Here are made-up nodes, facts about them, and rows of numbers that follow some of those facts. Name the node behind each unnamed row.

How the nodes are related:
<543> | χ <1041> | π a
<745> | χ <968> | π b
<1189> | χ <277> | π a
<667> | χ <1466> | π b
<1210> | χ <52>, <277>, <652>, <750> | π a
<881> | χ <431>, <1207> | π a
<643> | χ <749> | π a
<794> | χ <876>, <354>, <223> | π a
<1119> | χ <1231> | π b
<845> | χ <503> | π b
<223> | π b
<169> | χ <632>, <1207> | π a
<8> | χ <629>, <942>, <1002> | π b
<750> | π b
<701> | χ <1231> | π a
<548> | χ <749> | π a
<278> | χ <610> | π b
<1138> | χ <632> | π b
<424> | χ <749>, <1092> | π a
<943> | χ <632> | π a
<1209> | χ <876> | π b
<318> | χ <808>, <667>, <749>, <1000> | π a
<1104> | χ <1041>, <307> | π a
<652> | χ <1313> | π a
<307> | χ <1380> | π b
<247> | χ <477> | π a
<1002> | π b
<179> | χ <1195>, <1119>, <726> | π a
<45> | π a
<693> | χ <643> | π a
<614> | χ <481> | π a
<923> | χ <1313> | π b
<884> | χ <1041>, <226> | π a
<1507> | χ <643> | π b
<563> | χ <942> | π a
<632> | π a
<669> | χ <1147> | π a
<610> | χ <643> | π b
<663> | χ <1293> | π a
<873> | χ <813> | π a
<283> | χ <1207> | π a
<601> | χ <935> | π a
<1207> | π a
<34> | χ <1466> | π a
<1384> | π a
<738> | χ <1345>, <749> | π a
<808> | χ <1347>, <618> | π a
<448> | χ <876> | π a
<968> | χ <1466> | π a
<349> | χ <354>, <669>, <749> | π a
<1038> | π b
<1095> | χ <990>, <726> | π a
<302> | π a
<1404> | χ <876>, <307> | π b
<127> | χ <1466> | π a
<618> | χ <424> | π a
<453> | χ <632> | π a
<171> | χ <91>, <1147> | π a
<363> | χ <1053> | π a
<184> | χ <1119> | π a
<551> | χ <277>, <1488> | π a
<607> | χ <1053>, <749> | π b
<225> | χ <1345>, <610>, <749> | π a
<481> | χ <643>, <810> | π a
<1313> | π b
<990> | χ <1041>, <643> | π b
<1364> | χ <1041>, <942> | π a
<400> | χ <424>, <1455>, <749> | π a
<639> | χ <749> | π b
<344> | χ <749> | π b
<1058> | χ <1455> | π a
<1380> | χ <233> | π a
<277> | χ <1207> | π a
<1020> | χ <91> | π a
<87> | π b
<749> | π a
<431> | χ <223> | π a
<1166> | χ <1207> | π a
<810> | χ <749> | π b
<1293> | π a
<354> | χ <400> | π b
<91> | χ <62> | π a
<366> | χ <990> | π b
<120> | χ <149>, <171> | π a
<477> | χ <1038> | π a
<1334> | χ <503> | π a
<1440> | χ <1384> | π a
<942> | π a
<1488> | χ <643> | π b
<1092> | χ <632>, <1207>, <749> | π b
<813> | π a
<1520> | χ <1347> | π a
<629> | χ <87>, <1038> | π b
<1195> | χ <1413>, <749> | π a
<952> | χ <1345>, <225> | π a
<233> | π a
<1417> | χ <1038>, <1215> | π b
<985> | χ <503>, <749> | π a
<149> | χ <233>, <1100>, <302>, <1507>, <643> | π a
<1395> | χ <1380>, <1276> | π a
<876> | π b
<1308> | χ <749> | π a
<999> | χ <233> | π a
<1086> | χ <1384> | π a
<726> | χ <813> | π a
<49> | χ <477>, <226>, <1147>, <810> | π a
<1276> | χ <233>, <643> | π a
<585> | χ <277>, <548>, <671> | π b
<646> | χ <1466> | π a
<792> | χ <715> | π b
<1053> | π b
<1345> | π b
<139> | χ <749> | π a
<52> | π a
<715> | χ <1380> | π a
<226> | π a
<1232> | χ <610>, <585>, <1086>, <643>, <783> | π a
<1413> | π b
<1041> | χ <749>, <643> | π b
<1077> | π b
<935> | χ <810> | π a
<783> | χ <1313>, <701>, <1058> | π a
<1215> | χ <1413> | π a
<1347> | π b
<1455> | χ <632>, <1041>, <813> | π a
<866> | π b
<779> | χ <49>, <1207> | π a
<1100> | π a
<671> | χ <1038> | π a
<62> | χ <866>, <715> | π b
<960> | χ <1364> | π a
<613> | χ <618>, <1053> | π a
<503> | χ <749> | π a
<993> | χ <750> | π b
<1298> | π a
<1466> | π b
<1000> | χ <226>, <1507> | π a
<519> | χ <1345> | π a
<1231> | π b
<1418> | χ <52>, <1147>, <45> | π a
<174> | χ <884>, <1053> | π b
<1147> | π a
<312> | χ <307> | π a

Some rows with their names:
<453>: [-2,-3,-7,9,-4,-4,-2,-3,-9,-4,11,-6,-9,-5,-2,-3,-1,-6,6,10,-2,-1,-2,-5,1,25,-1,-1,-3,-1,-3]
<1364>: [-2,12,-8,0,-2,3,1,-4,-7,-1,10,-6,-9,-5,10,-5,-3,5,-2,2,-1,-1,-1,-1,7,3,10,-3,-5,-5,5]
<942>: [0,14,11,1,-7,0,-2,-2,-6,-3,2,-7,-7,-6,2,-2,-4,12,-5,5,-2,0,-1,-5,6,-8,20,-1,5,-6,-9]
<960>: [-3,12,-4,2,0,1,2,-3,-8,-3,8,-6,-9,-6,10,-5,-3,2,0,1,-2,0,-2,-3,7,8,11,-2,-4,-4,6]
<431>: [1,8,-1,2,-5,-8,-5,-3,-7,-1,1,-6,-10,4,-2,-4,1,-6,2,11,-1,-1,-3,-4,15,9,-2,-4,-4,-5,-9]
<881>: [-5,6,-9,3,-1,-7,-4,-2,-11,-1,5,-5,-9,-4,-3,-4,-1,-4,4,9,-1,0,-2,-6,12,25,-3,-2,-6,-1,-4]
<1413>: [6,-7,7,1,1,-3,-3,-3,15,-2,-9,0,22,1,-3,10,-5,13,-4,-3,-2,2,7,31,-3,-6,0,3,15,9,-6]
<277>: [-3,9,20,-2,-7,-6,-4,-1,-4,-2,0,-2,-8,-3,-5,-5,5,-5,-3,4,-1,-1,-1,-2,-3,-12,-2,5,-5,-1,-13]
<1086>: [-5,7,-3,-3,-1,0,2,-2,1,-2,15,0,-9,-5,-1,-3,9,-7,-4,1,-1,-1,-2,-4,-2,-15,1,-7,-6,-4,-9]
<1298>: [-5,0,-3,2,-4,-5,-2,-3,-8,-1,-3,-7,-8,-4,-2,-4,1,-4,0,1,0,-1,0,-6,0,-10,3,-6,1,-7,-7]
<149>: [-5,7,-6,-2,7,18,1,1,-8,5,5,-5,-8,3,-3,-5,-1,-6,0,-3,3,0,-1,-6,-2,-2,-1,1,-7,-5,4]
<226>: [-4,2,24,-3,-5,0,1,-2,-1,1,-6,-6,1,1,-3,7,-2,14,-2,2,-1,0,-3,-6,-6,-12,1,-3,-3,-2,-4]
<1404>: [24,-5,-5,-1,2,-6,-3,23,2,-2,-8,13,10,18,0,1,-1,3,-4,-4,6,4,7,-6,19,45,-2,10,8,-4,8]
<1053>: [7,-6,12,-2,-6,-5,7,-2,11,-1,-8,12,24,-3,1,27,-2,29,-5,-3,-1,-2,-1,-5,-9,-12,2,1,13,-1,7]
<363>: [-5,0,-5,1,-7,-4,6,-5,-7,-1,-6,-5,-8,-5,6,-4,1,2,15,0,-1,0,-3,-3,-5,-2,1,-12,-6,1,1]
<278>: [4,-6,-2,-1,9,5,2,14,19,-3,-11,22,13,-6,4,-4,-2,-1,-5,-4,5,-1,3,14,-3,-1,-2,5,-1,0,12]
<34>: [-4,-4,-6,-2,28,-6,-1,0,-7,10,-9,-6,-7,-3,-2,-5,-4,0,14,3,-2,0,-1,-1,-3,1,2,-15,-3,-6,-7]
<481>: [-4,4,0,-3,4,11,-1,-3,1,3,10,-4,-5,-3,0,-4,-2,0,-2,0,-1,-1,-2,-6,-1,-9,-1,-5,-5,4,-2]
<1418>: [-4,6,-5,0,-5,-4,-4,-2,-8,8,-7,-6,-9,0,-2,-4,2,-6,-3,-5,-1,2,-1,-6,-5,-7,-2,5,-5,-4,5]
<1138>: [1,-4,-5,1,2,-6,-1,13,-6,-2,-8,11,7,-4,-2,7,-3,-8,-5,0,0,-2,-2,25,-2,50,-3,17,2,-3,15]

Name these rows:
No name comes twice in this set of rows, the named rows included.
[26,-7,-8,-2,-1,-7,-4,17,7,-1,-9,12,8,18,-2,2,-2,-1,-3,-4,3,4,9,-3,19,38,-3,4,9,-6,3]	<1209>
[4,-5,-8,1,14,-4,-5,4,6,-1,-9,-1,12,-5,3,-1,-2,-4,-4,-5,0,9,14,17,3,13,-1,11,-2,4,34]	<1417>
[13,-5,-5,0,11,-4,-4,1,5,-2,-10,1,8,-5,10,-2,-3,-5,-4,-5,-1,9,15,0,6,30,12,18,-4,-4,48]	<8>
[-3,3,23,-1,-4,15,6,-1,5,-2,10,-3,-3,4,-3,-2,3,15,-5,6,-1,-1,-3,-5,-3,-11,3,-4,2,-2,-11]	<643>
[0,-5,7,-3,25,-6,2,-2,18,-2,-8,9,28,6,-3,9,-3,34,-5,1,-1,-1,4,12,-9,-10,5,-2,22,-5,-4]	<1466>
[13,-5,28,-2,3,-4,-5,-2,22,-1,-9,-2,22,-3,-2,11,-4,5,-3,-4,-1,1,7,23,-1,-13,7,18,7,-1,9]	<1038>
[-4,4,4,-1,-7,-7,1,-4,-6,-1,1,-1,-10,-3,0,-5,11,-7,-6,-4,-1,0,-1,-7,-7,-14,-2,1,-7,-6,-9]	<652>
[16,-3,-3,-2,-5,2,-1,-3,39,-2,-9,12,24,-4,-2,14,4,6,-5,-1,0,0,1,22,-5,-11,3,-4,18,10,-6]	<1345>
[-3,3,30,-1,-7,-7,-3,-1,-5,-3,-3,-5,-6,0,-3,6,4,-4,-5,18,0,0,-1,-1,-1,-10,-2,5,-1,-1,-9]	<1207>
[3,-6,7,-2,3,1,-4,1,21,-2,-8,8,26,2,-2,18,-4,5,-4,-5,-1,-1,-1,9,-5,-8,-2,10,-1,11,15]	<810>
[0,-5,-7,-4,2,-5,4,15,-2,-2,-8,16,17,-3,12,5,-3,8,-1,-6,0,5,1,-4,-5,19,-1,5,-3,1,43]	<174>
[0,-4,-3,-3,35,-6,0,4,7,-1,-8,11,16,0,-4,-3,-3,5,-2,-6,0,0,9,11,-4,22,0,-3,6,-4,16]	<745>
[-1,1,-5,2,-6,-5,-2,-3,-3,-3,-9,-5,-9,-4,-3,-2,6,-7,-1,6,-1,0,0,-4,-4,-12,13,-6,9,-4,-10]	<1293>
[1,7,-4,0,-4,-7,-5,2,-6,2,7,-4,-10,9,0,-3,0,-7,12,4,-1,-1,-1,-7,25,26,-2,-10,-6,-2,-6]	<794>

Now the same nodes, written a new way:
Known rows:
<477>: [-4,-2,-1,9,12,5,4,13,-1,-25,-8,-1,-7,-10,16,-16,-16,-8,-5,-6,24,20,-6,-1,-2,7,-7,-17,9]
<669>: [-7,-7,-4,9,10,7,8,13,2,-22,-9,-7,-5,-11,22,-13,-12,-14,-5,-6,24,20,1,6,-6,3,-3,-12,12]
<277>: [-7,-8,-5,10,13,8,7,12,3,-19,-8,-11,-6,-1,20,-8,-13,-16,-6,0,23,21,-3,8,-7,-1,-4,-14,10]
<1119>: [-9,24,12,6,0,7,9,15,7,-22,8,-4,-4,-3,7,2,-4,-10,-13,-5,-6,13,19,-9,-10,-8,-3,-4,30]
<519>: [-2,-10,-12,5,14,14,10,22,-7,-20,-10,5,-4,-5,27,2,-16,-13,-7,-13,20,4,-7,7,-15,4,5,-1,10]
<1086>: [-7,-3,-1,-1,18,18,7,9,2,-32,-18,-25,-8,-11,16,-3,-20,0,-5,0,16,12,-2,10,-9,20,-15,-1,17]
<968>: [2,-9,-7,26,11,14,14,6,0,-47,0,-12,-7,-11,22,17,-12,-12,-8,-40,29,29,2,4,-7,-2,-12,-17,10]
<1276>: [-4,-6,-5,7,9,7,12,9,1,-24,-11,-6,5,-14,29,-11,-13,-10,-5,-9,21,14,-1,4,-7,2,-2,-7,11]
<354>: [-6,17,17,5,6,19,-1,22,3,-20,1,-3,-9,-14,23,-1,-7,-24,-22,-2,14,18,15,4,-4,1,6,-8,21]
<1210>: [-6,-11,-10,6,15,4,11,16,4,-15,-5,-5,-2,12,22,-2,-25,-19,-6,2,18,22,-1,15,-7,-3,-6,-12,15]
<278>: [6,16,13,-5,14,19,4,31,0,-22,0,-1,-2,-5,21,10,-16,-24,-19,-7,9,8,8,3,-10,2,10,-5,24]
<1404>: [0,22,14,7,6,16,5,26,5,-19,-3,7,-5,-11,42,4,-18,-26,-22,0,8,21,25,6,-5,6,-1,-1,21]
<45>: [-13,-16,2,9,5,6,4,6,2,-20,-6,-19,3,-7,18,-17,-9,-21,-10,-2,25,24,-5,10,-1,-7,-7,-21,17]
<1413>: [-8,18,22,5,0,12,-1,17,0,-27,5,-8,-3,-15,6,-9,-2,-17,-19,-4,9,17,10,-6,-1,-1,3,-16,26]
<1147>: [-11,-9,2,8,4,5,7,7,3,-23,-9,-15,3,-14,20,-18,-7,-14,-7,-5,26,20,-4,6,-4,-2,-5,-17,13]
<1345>: [-7,6,23,2,3,23,-1,22,-6,-23,1,-11,2,-18,17,1,4,-24,-25,-7,11,9,1,3,-6,-5,13,-5,27]
<632>: [-13,-4,-4,14,9,10,6,5,4,-21,-8,-17,-17,-12,17,-13,2,-10,-4,1,27,20,-3,3,-10,0,4,-13,5]
<233>: [-11,-9,2,10,3,8,10,4,0,-25,-11,-13,8,-22,27,-15,-5,-10,-9,-6,20,14,0,4,-4,-5,-3,-11,13]
<749>: [-14,-12,0,11,4,11,5,9,-2,-25,-9,-10,-4,-17,19,-13,-2,-8,-11,-6,21,16,-5,5,-6,-1,-2,-9,12]
<876>: [-14,17,23,17,-6,20,-4,13,2,-19,-3,-5,-6,-25,37,-4,-3,-27,-32,2,7,26,24,5,2,4,-4,-4,25]

Rows to name:
No name comes twice in this set of rows, the named rows included.
[-5,4,-13,10,9,2,15,12,3,-21,-4,4,-10,-1,15,-4,-16,0,1,-10,11,13,6,-2,-15,3,-9,-5,12]	<179>
[-5,1,-13,11,11,4,14,12,3,-20,-5,2,-14,-1,20,-2,-13,-3,2,-6,15,13,4,-1,-16,2,-1,-2,8]	<873>
[5,21,10,-1,13,16,5,27,3,-22,2,3,-4,-3,23,9,-16,-21,-18,-6,8,10,12,0,-9,-1,9,-5,21]	<366>
[-4,-1,-9,8,17,6,8,19,4,-19,-6,1,-12,-2,22,-8,-18,-15,-3,-7,27,20,1,6,-11,7,-2,-11,8]	<779>
[-4,19,40,14,7,17,-2,5,-9,-41,5,-4,-5,-11,20,-4,-11,-8,-26,18,10,20,-8,-8,7,-5,10,-27,15]	<1002>
[-15,-7,-1,12,8,11,3,6,2,-20,-9,-16,-15,-13,18,-17,-2,-14,-6,0,28,23,-2,6,-7,1,-2,-14,9]	<1207>
[2,23,28,8,10,14,-1,16,-6,-35,2,1,-7,-5,18,-3,-15,-14,-22,8,13,19,-1,-7,4,1,7,-24,17]	<629>
[-14,1,-10,22,6,9,5,12,2,-16,-14,13,-11,-13,49,-6,-23,-16,-14,-2,16,28,19,12,-5,15,-16,3,9]	<448>
[2,-4,-10,1,16,5,5,24,0,-21,-10,9,-4,-9,20,-10,-22,-13,-4,-16,24,14,-2,3,-10,9,-7,-10,14]	<614>
[1,-4,-6,13,14,8,13,16,6,-28,-7,5,-4,-5,20,1,-18,-6,-6,-13,29,18,0,9,-12,6,-2,-6,10]	<318>
[-11,-4,12,20,8,9,6,-4,-11,-39,-7,-4,-4,-10,26,-11,-12,5,-12,11,19,18,-17,-1,2,2,3,-21,4]	<942>
[-1,0,-9,12,13,7,12,13,1,-21,-11,5,-4,-8,35,-4,-21,-8,-6,-6,19,15,4,6,-10,6,-3,-4,10]	<1104>
[6,14,11,-1,12,19,3,35,-3,-19,2,7,-2,-5,21,10,-13,-25,-21,-10,13,6,8,3,-11,0,15,-3,23]	<845>

The same nodes again, as new rows of numbers:
Known rows:
<1000>: [-1,-1,0,-1,-3,-3,-3,-6,1,-2,-1,-1,5,-1,-4,-1,-3,-3,1,-1,-2,-5,5,-5,0,-1]
<400>: [-1,1,3,2,-3,2,-3,-7,2,-2,0,-1,6,-1,0,-2,-2,10,-4,-2,-3,-4,-2,-5,-3,-1]
<127>: [-1,5,-2,2,-3,-3,8,-6,-3,-2,-1,-1,7,-1,-4,-1,-1,3,-4,-1,-2,12,2,-4,6,-2]
<87>: [0,-1,-1,-1,8,-1,6,15,-3,8,0,4,-10,-1,6,0,-2,-3,-3,4,1,-2,-2,4,-3,-2]
<629>: [-1,-1,1,-2,9,-3,-2,-7,-5,6,0,0,-12,3,6,-1,-3,-3,2,12,3,12,-2,8,-3,-1]
<643>: [-1,2,4,-1,-2,-4,-2,-6,16,-3,-1,-1,0,8,-4,-4,-3,0,-4,-3,-2,-8,8,-5,-4,-2]
<543>: [-1,0,2,0,-4,-4,-3,-6,10,-2,-1,0,7,-1,-3,-2,-2,-3,-3,-1,-2,16,0,-6,8,-3]
<1231>: [2,-1,-1,4,5,4,2,7,-1,6,1,1,-11,-2,1,-2,14,-4,-3,0,8,3,-2,4,-3,-2]
<750>: [1,-1,-2,0,8,-1,5,20,-4,8,2,2,-9,-1,6,1,-2,-3,-4,2,2,-4,-3,5,-3,-2]
<477>: [-2,-1,5,-2,-3,-3,-3,-8,-5,-2,-1,-1,-8,5,-3,-1,-2,-2,3,11,-2,-3,2,5,-1,5]
<942>: [-1,-1,3,1,-3,-3,1,-4,1,-2,0,0,10,-1,-3,1,-1,-3,-4,2,-2,-5,3,-4,4,-2]
<1020>: [-1,-1,-2,-1,-4,2,-3,-6,0,-2,0,-1,5,-1,-3,4,-1,-2,3,-2,-2,-5,2,1,-3,4]
<952>: [-1,-1,2,0,-3,0,-2,-6,-3,-2,0,-1,8,-1,-3,-2,-2,1,-2,-1,-2,-6,-2,-3,-2,2]
<813>: [-1,-1,3,5,-4,1,2,-6,-3,-2,0,0,12,-1,-3,-2,6,-2,-4,-1,-2,-6,0,-4,2,-1]
<174>: [4,2,-2,-1,8,-3,-2,14,-3,3,0,0,-9,-1,6,-1,-2,-3,0,-1,1,14,-3,3,-3,-2]
<1418>: [-1,-1,-2,-1,-4,1,-2,-4,0,-2,-1,0,6,-1,-3,6,-2,-3,1,-1,-3,-6,5,3,-3,3]
<1384>: [-1,-1,4,1,-4,0,4,-5,-3,-2,0,-1,14,-1,-3,2,0,-2,-4,-1,-2,-7,2,-4,0,-1]
<366>: [4,1,-2,-1,7,-3,-2,12,-3,2,-1,0,-10,-1,4,-2,-3,-3,1,0,3,16,-3,-2,-2,-2]
<866>: [0,-1,-2,0,6,-1,5,19,-3,7,1,3,-9,-1,6,3,-2,-3,-4,0,1,-4,-2,5,-3,-2]
<1077>: [1,-1,-2,0,8,-1,5,17,-3,7,0,3,-8,-1,6,-1,-1,-3,-4,1,1,-2,-3,3,-3,-2]

Name these rows:
No name comes twice in this set of rows, the named rows included.
[3,5,-1,-1,8,-6,-3,14,20,0,-1,5,-10,3,6,-4,-5,-4,-4,-1,-2,27,-2,-6,0,-5]	<1041>
[0,-1,-1,-1,9,-2,-3,-6,-4,5,-1,0,-11,2,6,-1,-2,-3,2,8,3,13,-3,7,-3,-2]	<1417>
[1,-1,1,8,-4,1,-2,-7,1,-2,-1,0,14,1,-2,-3,0,-3,-4,-1,-3,23,-3,-7,7,-1]	<1455>
[-1,10,-3,1,11,-4,13,11,-4,3,-1,0,-11,0,0,-2,-2,-1,-3,-1,1,37,-2,4,3,-3]	<667>
[4,0,-2,1,7,2,-2,4,-4,2,0,0,-10,-1,3,-2,1,-3,1,-1,8,11,-3,3,-3,-2]	<923>
[0,-1,2,5,-4,6,-3,-8,5,-2,0,-1,-7,-1,-4,-1,24,-3,0,-2,9,-1,3,-3,-1,2]	<701>
[3,1,-2,-2,9,0,-2,6,-4,3,0,0,-12,-1,4,-2,-2,-2,8,5,7,7,-3,9,-1,-1]	<585>

